[[-68 -67  -6 -93  18]
 [-60 -86 -17 -71  11]
 [-63 -79 -13 -80  13]
 [-65 -76 -10 -83  16]
 [-56 -91 -20 -61   8]]
->
[[-86 -17]
 [-79 -13]]

[[ 43 -30 -18]
 [-89   0  28]
 [  0   5  41]]
->
[[ 0 28]
 [ 5 41]]

[[  0  -1   1   1]
 [  4 -16 -12  -9]
 [ -5 -10  41 -69]
 [  3   1   5   1]
 [  5  -1   0  -1]]
->
[[-16 -12]
 [-10  41]]

[[-49 -50  37  20  18]
 [-67  19  -8  54 -22]
 [ 12 -69  30  -1   2]
 [ 69 -81  15 -20 -25]]
->
[[ 19  -8]
 [-69  30]]

[[ 14  69  27 -61  20]
 [ 17  57   1 -86   0]
 [ 25  38 -31 -90 -20]]
->
[[ 57   1]
 [ 38 -31]]

[[  0  44  -8  -8 -25]
 [-38  19  85  85   1]
 [-25   3  87  87   6]
 [-61  49  66  66  -9]]
->
[[19 85]
 [ 3 87]]
---
[[  8 -43  41   6]
 [  9  37  74  -8]
 [  4 -25 -35  -6]
 [  5  17   6  -1]]
->
[[-43  41]
 [ 37  74]]

[[ 69 -69  11]
 [ 66 -49 -12]
 [ 74 -88  20]
 [ 51 -17 -23]]
->
[[-69  11]
 [-49 -12]]

[[  7  -9  54  63  61]
 [ 62  55 -63  32  56]
 [-13  49 -27  23 -57]
 [ 13 -21 -67  38 -57]
 [ -7 -54  45  -3 -12]]
->
[[ -9  54]
 [ 55 -63]]

[[ 35 -42 -32]
 [ 22  -6 -92]
 [ 41  22 -19]
 [ 16 -60 -57]]
->
[[-42 -32]
 [ -6 -92]]

[[ -3 -63  32  75]
 [  8  55  13  -2]
 [-23 -39  25  22]
 [ 12  24  17  -9]]
->
[[-63  32]
 [ 55  13]]

[[  2  10  12  34  21]
 [-51   0 -30 -25 -45]
 [-79   8 -25 -13   0]]
->
[[ 10  12]
 [  0 -30]]
---
[[-61  15 -14 -36  43  19  10]
 [ -1   1   0   1   0  -2   0]
 [-69  15 -18 -47  43  19  10]
 [-35  11 -12 -25  27  11   8]
 [ 35 -10  11  30 -27 -12  -8]
 [ 13  -2   5   9 -11  -1  -3]
 [ 22  -6   7  18 -17 -10  -9]
 [-30  10  -7 -21  20   7   4]
 [-19   7  -6 -12   9   8   5]
 [ 35 -15  11  30 -39 -16 -11]
 [-17   6  -7 -13  14   4  -1]]
->
[[-61 -14  43  10]
 [ -1   0   0   0]
 [-69 -18  43  10]
 [-35 -12  27   8]
 [ 35  11 -27  -8]
 [ 13   5 -11  -3]
 [ 22   7 -17  -9]
 [-30  -7  20   4]
 [-19  -6   9   5]
 [ 35  11 -39 -11]
 [-17  -7  14  -1]]

[[-13 -15   7  18  18  43  25  -8  -6 -40  33]
 [ 25   4  63 -20   1 -14 -17  23 -23 -10   4]
 [  1   5 -64  39 -32  49  16 -45  -1 -28  31]
 [  6  -3  87  16   0  42   7 -37 -53 -50  24]
 [-18   7 -60  38 -19  67  46 -62   0 -20  47]
 [ -9 -11  68 -26 -41 -35 -22   5 -15 -43  -1]
 [ -6   2   1  10 -25  17  12 -17   3  20  12]
 [ 12  11 -68 -17 -26 -58 -26  55  28  45 -46]]
->
[[-13   7  18  25  -6  33]
 [ 25  63   1 -17 -23   4]
 [  1 -64 -32  16  -1  31]
 [  6  87   0   7 -53  24]
 [-18 -60 -19  46   0  47]
 [ -9  68 -41 -22 -15  -1]
 [ -6   1 -25  12   3  12]
 [ 12 -68 -26 -26  28 -46]]

[[ 67 -62 -52 -40  -5 -30 -30 -37 -40 -16 -45   7]
 [-35  44  34  11 -10  -3 -30   6 -17   2  58 -11]
 [-60 -46 -23  20 -10  62  41  34  65   8 -14  -5]]
->
[[ 67 -52  -5 -30 -40 -45]
 [-35  34 -10 -30 -17  58]
 [-60 -23 -10  41  65 -14]]

[[ 24  38 -18   8 -43   1   4 -32 -10  -1 -44 -30]
 [-25 -59  33 -27  57  19 -11  32  25 -15  65  65]
 [-32 -78  43 -24  77   9 -18  50  14  -6  78  57]
 [  4 -20  15  -9  12   7 -12   3  -4  -5  11   6]
 [ -3  -1   0  -5   2   7   2  -1  10  -5   6  15]
 [  0 -17  11  -2  13  -2  -9   9  -8   2   9  -2]
 [ -2   3  -2  -1  -1   3   3  -1   6  -2   2   7]
 [ 28  66 -36  21 -65  -9  14 -42 -14   7 -67 -52]]
->
[[ 24 -18 -43   4 -10 -44]
 [-25  33  57 -11  25  65]
 [-32  43  77 -18  14  78]
 [  4  15  12 -12  -4  11]
 [ -3   0   2   2  10   6]
 [  0  11  13  -9  -8   9]
 [ -2  -2  -1   3   6   2]
 [ 28 -36 -65  14 -14 -67]]

[[ 21  59  -3 -32   5  16 -67  35 -18 -34  41]
 [-43 -23  13   1  23  35  18  12  28 -34 -48]
 [  5 -62 -11  42 -31  54 -91 -11  56 -34 -30]
 [  9   5 -42  36 -20   9 -27  11  38 -34 -47]]
->
[[ 21  -3   5 -67 -18  41]
 [-43  13  23  18  28 -48]
 [  5 -11 -31 -91  56 -30]
 [  9 -42 -20 -27  38 -47]]

[[-31 -38  -4 -27  27  38 -58  24  26  24  51  24  24  25  -6  26]
 [-73 -79 -53  51  12  53  19  12  16  42  31   1  21  -1  19   5]
 [-55 -59 -36  -8   9  32 -19  10  17  38  33   2  40   2  15   5]]
->
[[-31  -4  27 -58  26  51  24  -6]
 [-73 -53  12  19  16  31  21  19]
 [-55 -36   9 -19  17  33  40  15]]
---
[[-24 -30 -22 -30   2 -26 -22 -30 -29 -18 -25 -25 -26  28]
 [-11  11  -3  11 -60   5  -8  11   8 -24  -9  -7 -12 -78]
 [ 28  34  32  34 -55  33  31  33  33  25  29  30  27 -52]
 [-16 -22 -17 -22  23 -20 -17 -21 -21 -12 -17 -17 -16  37]
 [-16 -22 -18 -22  29 -21 -17 -22 -22 -12 -17 -18 -16  43]
 [-33 -26 -34 -26  27 -30 -35 -26 -27 -39 -33 -33 -32  14]]
->
[[-11  11  -3  11 -60   5  -8  11   8 -24  -9  -7 -12 -78]
 [-16 -22 -17 -22  23 -20 -17 -21 -21 -12 -17 -17 -16  37]
 [-33 -26 -34 -26  27 -30 -35 -26 -27 -39 -33 -33 -32  14]]

[[-42  28 -40]
 [-18  41 -18]
 [-65  78 -61]
 [ 23  19  25]
 [  2  45   4]
 [ 10  14   6]
 [-13  45 -12]
 [ -2  11   1]
 [ 57 -18  56]]
->
[[-18  41 -18]
 [ 23  19  25]
 [ 10  14   6]
 [ -2  11   1]]

[[ 34   4  33 -29 -73   9]
 [  8  -7  26 -59 -26 -69]
 [ 76 -50 -31  45   6   9]
 [  7  28  11  77   9  32]
 [ 43 -44  34  77   0  56]
 [-46 -35 -27  -6  47  24]
 [-45  62  57 -47   5 -43]
 [-69  40 -77 -35 -57  69]
 [-28 -38  41 -75  65 -53]]
->
[[  8  -7  26 -59 -26 -69]
 [  7  28  11  77   9  32]
 [-46 -35 -27  -6  47  24]
 [-69  40 -77 -35 -57  69]]

[[-35  80  80   5  15 -64]
 [ 17  46  -8  16  15  56]]
->
[[17 46 -8 16 15 56]]

[[  2 -36 -74  -4]
 [ 11 -48 -74  35]
 [-22 -24 -74  33]
 [ -2 -21 -74 -21]
 [-11  -5 -74 -15]
 [-46  17 -74 -19]
 [ -1 -41 -74  -5]
 [  9 -20 -74 -22]]
->
[[ 11 -48 -74  35]
 [ -2 -21 -74 -21]
 [-46  17 -74 -19]
 [  9 -20 -74 -22]]

[[ 12  65  78  42 -76]
 [-28  52  38  92 -22]
 [  6 -48 -75 -31  71]]
->
[[-28  52  38  92 -22]]
